Below are the code and all the weights of a small trained network. Each question names an input and a class and asks about switching units off, where a switched-off unit gives its printed mean instead of its output.

import numpy as np


def w(rows, s, z=0):
    codes = np.array(rows[::2]) - 128.0
    scale = np.full(codes.shape[1], s)
    scale[-1] = z or s
    return codes * scale


def norm(h):
    return h / np.sqrt((h * h).mean(-1, keepdims=True) + 1e-5)


def f(y):
    return np.maximum(y, 0)


def log_softmax(a):
    a = a - a.max(-1, keepdims=True)
    return a - np.log(np.exp(a).sum(-1, keepdims=True))


def net(x, mask):
    res = np.array(x, float).reshape(1, 5) / 4 @ E
    u = 0
    for l in range(2):
        y = f(norm(res) @ A[l][:, :-1].T + A[l][:, -1])
        res = res + np.where(mask[u : u + 12], y, B[l][:, -1]) @ B[l][:, :-1]
        u += 12
    return log_softmax(norm(res)[-1] @ U[:, :-1].T + U[:, -1])


A, B = {}, {}
E = w([
[130,126,130,130,130,131,129,128,124],'x0',
[127,128,127,128,128,129,129,128,128],'x1',
[129,133,116,254,142,79,109,60,131],'x2',
[127,219,154,129,109,109,113,122,72],'x3',
[75,163,167,134,208,172,124,147,177],'x4',
],0.024)
A[0] = w([
[99,174,139,86,198,150,125,135,174,100],'L0N0',
[117,71,110,168,130,114,132,104,152,126],'L0N1',
[147,140,119,132,102,112,135,120,112,89],'L0N2',
[135,81,119,129,107,111,135,132,146,102],'L0N3',
[110,186,124,112,136,123,129,133,114,81],'L0N4',
[112,72,122,119,143,149,127,127,157,181],'L0N5',
[117,121,135,145,144,152,131,138,158,113],'L0N6',
[98,160,127,219,188,118,122,101,175,11],'L0N7',
[115,157,117,166,134,112,128,101,128,88],'L0N8',
[134,105,119,228,81,71,122,92,123,99],'L0N9',
[124,252,130,128,108,135,132,122,67,159],'L0N10',
[147,96,115,71,65,104,127,127,99,202],'L0N11',
],0.034,0.012)
B[0] = w([
[70,151,58,67,134,152,170,130,124,206],'L0N0',
[174,115,176,52,78,187,130,83,157,197],'L0N1',
[165,145,83,163,132,86,156,85,147,151],'L0N2',
[160,106,172,75,90,182,121,101,120,163],'L0N3',
[144,112,154,43,139,183,73,111,159,158],'L0N4',
[90,84,60,242,136,138,158,124,165,191],'L0N5',
[105,93,81,190,157,114,160,97,94,161],'L0N6',
[205,78,252,183,143,142,60,159,131,233],'L0N7',
[91,101,80,208,191,73,201,105,131,178],'L0N8',
[92,151,33,73,82,132,140,116,104,251],'L0N9',
[92,222,150,112,98,45,79,176,21,219],'L0N10',
[147,74,202,215,178,140,99,133,128,211],'L0N11',
],0.031)
A[1] = w([
[127,171,73,31,29,134,153,85,91,167],'L1N0',
[121,150,1,90,121,91,227,117,158,59],'L1N1',
[95,87,19,44,65,178,148,121,120,139],'L1N2',
[87,173,125,30,128,160,113,128,117,113],'L1N3',
[122,189,184,141,133,91,94,164,68,2],'L1N4',
[132,119,113,119,157,126,174,128,123,79],'L1N5',
[119,160,181,116,158,95,106,162,107,54],'L1N6',
[111,157,129,157,137,45,95,108,36,154],'L1N7',
[101,236,133,101,151,93,116,208,76,93],'L1N8',
[122,192,114,145,95,56,103,126,81,109],'L1N9',
[115,120,118,240,127,87,97,142,127,54],'L1N10',
[69,225,47,72,102,39,159,165,91,127],'L1N11',
],0.029,0.0061)
B[1] = w([
[108,101,94,96,121,123,167,45,101,240],'L1N0',
[130,171,176,159,134,150,139,215,184,210],'L1N1',
[107,208,157,72,156,91,69,188,102,255],'L1N2',
[140,103,101,136,81,135,117,75,121,182],'L1N3',
[128,228,171,92,140,117,151,154,185,223],'L1N4',
[148,147,103,127,104,143,131,146,154,142],'L1N5',
[165,187,113,139,87,104,86,161,138,187],'L1N6',
[113,183,125,154,187,75,160,196,146,245],'L1N7',
[150,108,169,48,96,170,90,80,123,241],'L1N8',
[128,77,134,190,160,134,143,163,124,217],'L1N9',
[155,129,130,87,82,126,115,95,125,206],'L1N10',
[139,2,74,180,118,174,157,64,138,248],'L1N11',
],0.046,0.026)
U = w([
[203,15,205,239,129,211,101,104,176,189],'0',
[96,128,87,7,76,179,130,29,85,210],'1',
[206,212,238,160,141,63,104,162,123,179],'2',
[94,90,16,179,150,51,243,82,62,28],'3',
[44,168,82,140,171,208,164,236,195,2],'4',
],0.016,0.0024)

Each question gives the input, the list of numbers given to net, and the class t.
The units are the neurons (one row each of A and B). Each row of codes is followed by its name. A weight is (code - 128) times the scale printed after its matrix; where a second scale follows, it is the last column's (A, B and U).
mask holds one flag per neuron, layer by layer. A switched-off neuron (its flag False) gives its mean, the last column of its row in B, instead of its output. The means were averaged over made-up inputs and are rounded, as every weight is.
A unit's drop is (log p(t) with every unit on - log p(t) with that unit switched off) / (log p(t) with every unit on - log p(t) with every unit switched off).
unit that matters most: the unit with the biggest drop
k most important neurons: the k neurons with the biggest drops, biggest first
k most important neurons of layer l: the k neurons of layer l with the biggest drops, biggest first
input [0,-8,-4,-2,0], class 0: 2 most important neurons : [L0N9, L0N10]
input [2,3,-5,-3,-5], class 0: unit that matters most : L0N10
input [5,6,3,-6,0], class 1: 2 most important neurons of layer 0 : [L0N11, L0N9]
input [-2,-5,0,-5,1], class 4: 2 most important neurons : [L0N5, L0N7]
input [7,0,-6,0,-6], class 0: 2 most important neurons : [L0N10, L1N2]
input [2,7,5,1,0], class 3: 2 most important neurons of layer 0 : [L0N9, L0N11]
input [2,0,6,-6,0], class 1: 2 most important neurons of layer 0 : [L0N9, L0N11]
input [-3,-6,-1,0,8], class 4: 2 most important neurons : [L0N0, L0N10]
input [3,8,-4,-6,2], class 4: 2 most important neurons : [L0N7, L0N5]
input [-3,-3,2,1,-6], class 3: 2 most important neurons : [L0N9, L1N0]
input [-3,1,-5,7,1], class 1: 2 most important neurons of layer 1 : [L1N8, L1N11]
input [0,2,-3,8,1], class 1: 2 most important neurons : [L0N7, L1N8]
input [-3,0,1,-1,8], class 0: 4 most important neurons of layer 1 : [L1N2, L1N7, L1N4, L1N0]
input [8,1,0,-4,5], class 4: 3 most important neurons : [L0N0, L0N11, L1N11]
input [4,7,-1,0,2], class 4: unit that matters most : L1N1
input [-1,-5,-1,-8,3], class 4: 2 most important neurons of layer 0 : [L0N7, L0N5]
input [-2,-5,7,0,-2], class 1: 4 most important neurons : [L0N9, L0N1, L0N10, L1N0]
input [8,2,-6,-4,0], class 0: 2 most important neurons of layer 0 : [L0N9, L0N11]
input [-8,8,1,-2,5], class 0: 2 most important neurons : [L0N7, L0N9]
input [4,-7,7,-8,-5], class 1: most important neuron of layer 0 : [L0N1]
input [-4,0,8,-3,5], class 0: 2 most important neurons : [L0N7, L0N10]
input [-6,6,5,8,-1], class 3: 2 most important neurons of layer 1 : [L1N11, L1N7]
